Table B holds the same points as the rows below and some others, measured another way and shuffled. Each row below is followed by which row of B it is.
B:
1: [  56  -63 -405   41 -316 -311   89  -14   82   27  -36  177  227  330
 -501  174  -59  107 -171  183 -186   71]
2: [  24  115  487  -26  268 -145  202  -62 -167 -226 -100   81  -48 -411
  125   -9  429  292  105   92   33  160]
3: [ -51  168  228  -44  257  173  -49  -16   54 -148  149 -278  -98 -209
  111  -26   95   42  -19 -199  100 -170]
4: [ 54 -21 -66 -31 -18 -82  97 -59 -19 -99 -97  79 -53  20 -39 103 -16 -37
 -72 145  27  63]
5: [-206 -245  106  238  332  451  -11  165  -62   83  120   99   41 -304
  386 -146 -321 -214   76 -278  123  -15]
6: [  23  150  -83 -151 -114  -86 -183  -40   63 -191  -45  -16  -94  129
 -323  -27  -48  403 -105 -185   88  -60]
7: [-120 -106  637  -37  342  352 -193  105 -330  -76  263 -104   58 -741
  398  -81   48  176   53 -444  204 -207]
8: [   8 -141 -516   -9 -299   16 -240   21  176  145  219  -50  213  339
 -352   74 -337  -81 -235 -178  -26 -154]
9: [  68   54  262 -206   85   27 -114 -119   20  -91  113 -264 -122 -207
  105  135  120   61 -120  -14  103 -119]
10: [ -78   52 -254  179  -40 -128  186   84   14 -126 -150  268   98  191
 -347  -37  -79  197    2   10 -101  110]
11: [ -56  -73  -83  -39   92  250 -181    2   82  -76  -89   68 -247   31
  133 -119 -354   33  -30 -200  235   31]
12: [  16 -257 -604   64 -266   78 -164   32  124  177  148   93  198  333
 -199   43 -436 -298 -191 -115   23  -60]
13: [ -83   25 -270   93   27  123   51   23  261   34   96 -190   -4  241
 -127  121 -238 -201 -147   29  -88 -130]
14: [   0   39 -670  121 -239  -80  136   27  198   -1   35  -33  147  515
 -447  182 -277 -295 -210  117 -163 -135]
15: [-159   26  533  -14  457  467 -175   93 -188 -189  104 -106 -197 -578
  451 -212  -78  159  113 -485  305 -154]
16: [ -67   35  258   -5  326  248  -88    6  -49 -167  -31   37 -199 -289
  295 -229  -17  124  114 -287  265   59]
17: [ -47 -246  125  172  144   84  229   91 -311  -14  -29  281  152 -346
  231   69  -58 -206   43   75   10   77]
18: [  50 -290 -516   92 -260 -125  126  -30  143  168  -89  224  112  366
 -181  229 -330 -308 -193  340 -121  150]
19: [ -14 -184 -496  196  -62   96  184   45   53   87   26  107  129  235
  -24  131 -332 -549 -115  143  -56  -18]
20: [-154   20 -113  238  195  149  163  108  108  -14   59    3   86   28
  -35  -39 -117 -107   14  -74  -73  -25]
21: [ 104  167 -158  -85  -54 -161  -32 -100   81 -143   59  -76   38  114
 -232  -20  186   75  -67  -70   50  -19]
22: [ -40 -102  -18  180  -10 -154  316   71 -139   -7  -11  181  259  -89
 -155  200   63  -42  -49  230 -213   46]
23: [ -35  -16    9  115   36 -138  154   35  -40  -63  -48  196  142  -52
 -162   -3  103  192   16   40  -80  132]
24: [ -26  -11 -267  137  -55 -171  295   -3  129  -52 -206  183   -2  269
 -244  158 -104  -22  -78  332 -167  161]
25: [ -10 -247 -265   50  -71  175  -59   37  -19  105  115   35   96   36
   63  107 -344 -343 -141  -41   54  -93]
26: [ -33  255  375  -35  382  130  106  -40  -44 -286  -10 -187 -211 -314
  214  -61  235   69   76 -106  140  -68]
27: [ -30  194  249  -61  191  -18   45  -44   46 -215  -58  -95 -160 -133
  -29   -5  157  286    3  -34   45    1]
28: [  46 -132 -479  142 -246 -272  233   -2   74   59  -95  265  224  343
 -367  172 -103 -127 -128  301 -195  156]
29: [  90  -70 -175   16 -261 -421  243  -42  -75  -62 -188  296  168  149
 -405  245   94  193 -125  373 -203  182]
30: [ -95 -399 -242  266   26  200  147  128  -80  216  105  210  255  -56
  160  113 -365 -480  -67   73  -68   21]
31: [  76  226  -77  -99 -128 -355  106 -102  109 -214 -154   25  -44  203
 -442  109  215  395  -98  171  -94   83]
32: [ -71 -144   37   78  173  162    4   -1  157   99   73  -35  -19  -70
  181    9 -123 -124  -35    8   25   67]
33: [ -19  447  316 -181  266  -33   52 -121  165 -433 -270 -185 -499  -15
  -63  -51  190  487   23    5  134   27]
34: [  22   51  269 -182  105  118 -156  -51 -100 -166   62 -155 -149 -267
  118   44   11  142  -75 -168  178 -147]
35: [ -36  333  276  -91  310   99    7  -69  120 -284    0 -278 -265 -138
   63  -72  197  197   26 -141  127  -90]
36: [   8 -334 -437  276 -206 -235  289   43   85  290   99  258  476  220
 -252  229  -66 -327 -126  356 -315  181]
37: [ -32  -51   54 -108   58  201 -295    5   -5  -79   54   -4 -121 -114
   71 -132 -201  189  -41 -348  241  -57]
38: [ -19  -76  299   67  119  -42   90   62 -282  -49  160   85  281 -435
   37   35  242  111   28 -104  -32  -33]
39: [  38  -27 -624   65 -214  -58  -37  -13  191    1  -18  122   73  457
 -334  -28 -270 -140 -125  -46   13   34]
40: [ -46  158  444  -97  230   61   21    1 -178 -290  -73  -50 -178 -367
   84    9  133  339   24 -117  117  -75]
41: [ 129    0 -308 -145 -310 -303  -31 -125  139  -44  -92   55    4  327
 -403  194  -35  155 -210  207  -63   67]
42: [ -30   96   52  -59   31   10  -67  -13   82  -90   88 -150  -12  -19
 -146   56    8  185  -98 -104    2 -113]
43: [  -4  348  122 -196  141  111 -125  -56    5 -404 -116 -183 -372  -30
  -67  -78  -20  300  -34 -249  234 -174]
44: [-219  -72  580  193  603  471   78  143 -194  -73  144  -39  -37 -676
  589 -178   20  -75  190 -311  165  -50]
45: [-117  -70 -112  113    8   87   92   79   92   35   57  -57   70   75
 -128  180 -238  -64 -139   66 -135 -113]
46: [ -58  -17 -111  137   94   -2  190   18   92  -42  -89  103  -10   77
  -45   37  -77  -58  -13  123  -54  105]
47: [  22   49 -186  -98  -33   78 -193  -50  124 -101    6  -47 -131  142
  -95  -71 -171   76  -87 -194  167  -44]
48: [-164 -214  -21  267  260  306  119  120   66  158  178   -6  143 -149
  259   -4 -213 -359    8  -62  -34  -16]
49: [-179  160  553  -39  560  482  -97   25   53 -214   37 -296 -401 -436
  485 -150  -62  116   88 -316  264 -135]
50: [ -17  -59  256   -1  158   69   49   33 -306 -203 -122  234  -63 -363
  173  -61   12  147   71 -108  168   64]
51: [  73  387 -109 -213 -130 -239  -54 -103   87 -387 -194  -67 -232  251
 -479   18   97  499 -108  -53   63  -63]
52: [  -2  347  320 -176   89 -143   -4  -63   11 -324  -43 -202 -155 -123
 -250   71  274  534  -61  -65    2 -120]
53: [  38  340  290 -261  126    4 -117 -100  -23 -384  -81 -230 -332 -140
  -67    5  143  393  -54 -159  189 -155]
54: [-124 -215 -254  362   64   33  268  151  -14  145   95  240  363   17
  -71   20 -121 -264   13   52 -182   89]
55: [  19   77  603 -142  216  -78   30  -64 -200 -209  -31  -20  -88 -496
  138   51  347  402   32   -3   82   40]
56: [  -7 -132 -710  155 -157   93   53   19  232  107   45   36   84  477
 -176   80 -432 -503 -167   60  -32  -41]
57: [  -7    3  -68  -19  -59  -54    5    1    0  -86  -26   43   14   38
 -181   81  -73  137  -95   -3  -13  -25]
58: [ 102   97  -32 -200 -167 -230  -12 -129   90 -132  -76  -99 -103  135
 -280  235   53  216 -198  195  -41  -30]
59: [-118   12  324  137  368  137  162   29   55  -27   71  -67   -2 -295
  231  -32  144   11   78   -6  -16   62]
60: [ -58   82  186   28   87  -66  145   33  -88 -164  -60   33    9 -150
 -125  104   83  246  -30   46  -70  -23]
61: [  51   36  172  -47    2 -217  195  -47 -153 -190 -178  153  -33 -139
 -108  154  168  226  -38  221  -42  105]
62: [  37  -28 -501  114 -214 -159  186   14   49  -18  -25  114  177  334
 -356  173 -147 -213 -151  177 -142  -18]
63: [ -78   21  176   35  241  226    3   43  -90 -130   53  -55  -74 -255
  194  -46  -61  -33   18 -186  131  -96]
64: [ -43  -39 -426   33  -72  175  -78   15  204    8   40  -87  -69  310
 -119   61 -411 -238 -165  -71   45 -130]
65: [ -10 -173 -442  113  -50  201 -178   42  127  176  332  -62  261  139
  -20  -88 -241 -397  -95 -300   78 -125]
66: [-112 -356 -206  344   74  138  225  152  -84  220  156  227  373  -99
  110   70 -211 -439  -12   56 -134   54]
67: [ -67 -163 -311   75  -29  262 -205   88   21   67  181   27  111   64
  -10  -90 -378 -184  -85 -341  131 -137]
68: [  84   35 -438   -6 -203 -180  133  -80  187  -19  -17  -60   42  381
 -320  233  -90 -213 -205  260 -121  -33]
69: [  -5  -86  -27  118   76   22  174   58 -238 -109  -42  223  107 -174
   56    9  -22 -130   25   -5   41   32]
70: [  58  156   29 -147 -132 -268   71  -88   68 -174 -100  -75  -65  108
 -355  237  116  326 -170  206 -107  -29]
71: [-114  -94  -74  159  102  156   84   94   24   41  119  -19  124  -48
    9   64 -171 -156  -60  -55  -60  -87]
72: [ -46   73  205   50  216   -8   72   -1   -7 -138  -47   83  -35 -183
   39 -113  158  232   82  -83   57  124]

[ 213   71   85  -35   95   73 -110  113 -151  204  100  120  156  -74
  226   82 -113 -158   55   10   96   22   45 -375 -187  135  -57  -70] | 43
[ 161  -76  195 -131   56   69 -105   97   22  100  -75 -130  -15  -12
  -32 -102   32   99   46  130   71 -136    5  -49  202 -104  -38   -2] | 1
[  10  377 -189 -176  -32   40   19  269 -194 -190  -94   19   67  119
  234 -131  -22  -86  181   80   39  -68    5 -241  -89  195   57   41] | 12
[ 269  -46  114 -225  185 -201  -80  139  -57   85  -22 -254 -101   53
   79  -71  285  108   77  210   37 -112  123  -69  190   68   50   83] | 26
[ 313 -240  302 -206  421  -97  -41  215  -37  334   53 -193  -30 -106
  -25   39  241   30   37  195   14 -223   96  -70  253  -99 -110  149] | 33
[ -57 -400  173  333  303 -443  -86  -29  188  238  -81  -74 -258 -163
 -283  325  180   85 -209  279 -120 -185  134  524  292 -275   28  -92] | 49
[ -24 -173  160  237  254 -669 -123  193   18  150  -11   36  -45 -181
    0   56    4 -149 -121  260 -192  -36  134  378  309   68  199 -178] | 34
[  13    7  136  -39   75  -13  -51   82   55  -16 -100 -102  -85  -13
  -97  -65   57   49   32  109  -31 -165   45  155  246 -147  -35   13] | 15
[ 129   84  110 -190  109  127  -62  213 -106   51    0  -22  107  -18
   72 -135  -99  -74   71   -1   40  -51   31 -276   50   57  -58   41] | 53
[ 153  199  118 -256  173   75    7  258 -129    1   11  -63   70   -1
  125 -162   52 -110  169   42   -9 -147   57 -172  124   49  -80  127] | 64
[ 235   34  257 -245   70  331  -88  128  -51  138   12  -58  114  -37
   45 -153  -70   -7  120  -10  111 -122  -14 -293   98  -83 -163   54] | 45
[  89 -163  164  -66  206  -31  -87   72   36  107  -30 -149  -81  -33
 -152    9   44   65  -73   45   -6  -67  114  -35  165  -87  -55   47] | 48
[ 214  229   16 -221  -67  346  -61  102 -135   25  -17    1  109   68
  217  -68  -32   -1  188   19  180  -85  -31 -415 -150   51 -103   25] | 51
[-359  175  -17  243   41 -222   24   49  127 -284 -170   30 -195  -27
 -227    3  -21  -84  -41   51 -240 -156  109  572  299 -193   25  -45] | 17
[ -19  109  -86   35   17  122  -47  156 -104   33  -56  139   99  -17
   92   76 -190  -90   16   31   74  -30  -21 -244 -170   50  -22  -65] | 29
[ -74   93   28   68 -131  217  -92  -78   76 -102 -118    6  -66   36
 -104    3 -112   66   -4  -20   48  -58   13   27   17 -157  -67  -82] | 22
[ 224 -199  -56 -197  155  467  -69  227 -168  326  -32   23  188    0
   37  150 -220   86  -46   16  306  -21  -94 -796 -357   33 -148   59] | 4
[ 260 -186 -146 -205    2  583  -91  217 -178  339 -111   42  216   56
  115  161 -240  194    3  108  432  -55 -208 -886 -456   25 -115    2] | 58
[  -6 -123   79   63   31   78  -87  -26   99   50 -127  -85 -122   -1
 -175   84   15  144  -59  100   50 -125   26   87  108 -210  -56  -37] | 63
[ 470 -316  409 -341  151  246 -172   71   27  365   -5 -284   21  -34
  -38 -126  137  243   63  163  215 -174  -15 -298  244 -170 -135   69] | 71
[ 327 -293  -18 -401  150  364  -96  341 -165  307 -122 -186  157   73
   26  -63 -105  254  -15  160  342  -65 -127 -797 -143   73  -36  111] | 9
[  -2  233 -204 -254   39  276   55  345 -188 -108 -148   -9  103  114
  102 -106 -105    0  130   56  116 -121  -68 -414 -131   91  -32  127] | 41
[-199   -3   85  311  203 -555  -41  120   70  -28  -54   76 -127 -149
  -92   94   19 -180  -90  177 -261 -105  149  561  310  -57  119 -129] | 61
[  -4  585 -342 -414 -108  497   81  217 -263 -395  -87  -61   72  291
  199 -201  -63  -31  228 -190  137   16   41 -655 -332  241  -97  222] | 35
[  73  312   31 -250    0  199  -34  207 -143 -134  -13  -13  116   61
  139 -241 -119 -118  148  -82   23  -14   46 -313   11  131  -50   63] | 67
[  29  -15 -152  -17   60  211  -44  142 -106   94  -79   59   61   30
   27  157 -149   29  -39   38  156  -20  -22 -407 -266   39  -48   -9] | 47
[-135  -72   69  213  128 -139  -44  -14  114    4  -90   -1 -158  -70
 -198  159   26    0  -94   87  -99 -130  100  324  160 -201  -33  -54] | 5
[ -99  -24   -2  173   76 -158  -49   13   68  -18 -105   -8 -146  -27
 -108  142   45   23  -59  133  -56 -113   80  242  102 -123   18  -65] | 28
[-257  403 -148  111 -210  167  -39  -30   -5 -357 -112  126  -25   86
  -14  -66 -234 -111   29 -155  -53   46   65   18  -89    9  -18  -94] | 52
[ 318 -302    6 -121   42  628 -137  100 -119  478  -34   76  218  -31
   61  251 -259  170  -48   56  433  -42 -180 -851 -448  -68 -192  -41] | 50
[-106  526 -158 -234 -278  108  -16  104  -56 -516 -208 -143  -76  252
   91 -384   13   58  209   -3  -13  -46   40    2  135  102   91   35] | 38
[ -24   77   49  -63  185  -10   15  123   -3  -58  -58  -92 -100    4
  -95    5   96  -21   31   43  -66 -154  109   79  147  -92  -78  107] | 46
[ 139 -398  -42   35   71  154 -151   96  -11  335 -137  -27   32  -19
  -84  227 -146  234 -165  196  263  -35  -94 -396 -183  -70    6 -100] | 55
[ 271  -98  135 -123 -132  525 -163 -145   36  191  -61  -88    4   58
  -11   75  -25  243   46   26  305  -84  -61 -390 -147 -188 -183  -41] | 14
